Below is a small trained network, with its code and all its weights. Each question gives an input and a class and asks what happens when units are switched off, that is, made to give their printed mean instead of their output.

import numpy as np


def w(rows, s, z=0):
    codes = np.array(rows[::2]) - 128.0
    scale = np.full(codes.shape[1], s)
    scale[-1] = z or s
    return codes * scale


def f(y):
    return np.maximum(y, 0)


def log_softmax(a):
    a = a - a.max(-1, keepdims=True)
    return a - np.log(np.exp(a).sum(-1, keepdims=True))


def net(x, mask):
    res = np.array(x, float).reshape(1, 5) / 4 @ E
    y = f(res @ A[0][:, :-1].T + A[0][:, -1])
    res = res + np.where(mask, y, B[0][:, -1]) @ B[0][:, :-1]
    return log_softmax(res[-1] @ U[:, :-1].T + U[:, -1])


A, B = {}, {}
E = w([
[174,130,121,152,56,162,193,177,1,150,156],'x0',
[120,219,136,129,90,50,157,146,145,170,141],'x1',
[215,119,61,24,97,167,149,135,153,137,87],'x2',
[101,155,51,164,132,207,135,106,148,19,134],'x3',
[191,79,190,166,187,137,174,195,158,22,173],'x4',
],0.0098)
A[0] = w([
[246,124,102,125,98,168,194,183,43,71,146,253],'n1',
[148,130,112,100,135,114,118,124,167,128,108,85],'n2',
[69,115,205,174,224,106,103,120,206,73,151,136],'n3',
[67,102,85,124,125,136,79,55,60,186,97,206],'n4',
[98,209,90,161,83,109,159,127,135,96,155,91],'n5',
[136,69,134,72,140,130,88,109,194,158,114,76],'n6',
],0.012,0.0048)
B[0] = w([
[131,102,198,121,2,154,104,109,43,178,168,252],'n1',
[39,197,61,182,129,141,180,171,135,99,75,159],'n2',
[165,134,107,97,26,168,143,122,69,176,142,242],'n3',
[195,117,217,149,29,114,184,194,60,159,184,211],'n4',
[135,75,110,85,240,121,99,123,192,108,84,168],'n5',
[108,123,151,172,247,83,104,109,145,86,119,186],'n6',
],0.0077,0.018)
U = w([
[134,130,197,99,10,158,158,254,19,170,148,249],'0',
[83,180,137,117,231,87,120,212,182,97,97,7],'1',
],0.0064,0.002)

Each question gives the input, the list of numbers given to net, and the class t.
The units are the neurons (one row each of A and B). Each row of codes is followed by its name. A weight is (code - 128) times the scale printed after its matrix; where a second scale follows, it is the last column's (A, B and U).
mask holds one flag per neuron, in row order. A switched-off neuron (its flag False) gives its mean, the last column of its row in B, instead of its output. The means were averaged over made-up inputs and are rounded, as every weight is.
A unit's drop is (log p(t) with every unit on - log p(t) with that unit switched off) / (log p(t) with every unit on - log p(t) with every unit switched off).
most important unit: the unit with the biggest drop
top k neurons: the k neurons with the biggest drops, biggest first
drop of u: that unit's drop, to one decimal
input [-4,2,2,-6,4], class 1: most important unit -> n1
input [-7,-7,6,-4,-8], class 1: top 2 neurons -> (n6 n1)
input [-5,3,3,-2,-4], class 1: top 3 neurons -> (n1 n3 n6)
input [-7,1,1,-2,-3], class 1: top 3 neurons -> (n1 n6 n2)
input [-8,-4,3,-1,6], class 1: top 3 neurons -> (n1 n6 n4)
input [-1,7,-2,6,-4], class 1: top 3 neurons -> (n5 n1 n3)
input [-5,-3,1,-2,3], class 1: top 2 neurons -> (n1 n4)
input [-7,3,6,6,-8], class 1: top 3 neurons -> (n1 n3 n6)
input [-8,-7,7,0,-4], class 1: drop of n6 -> 0.2
input [-5,-7,8,4,1], class 1: drop of n1 -> 0.0
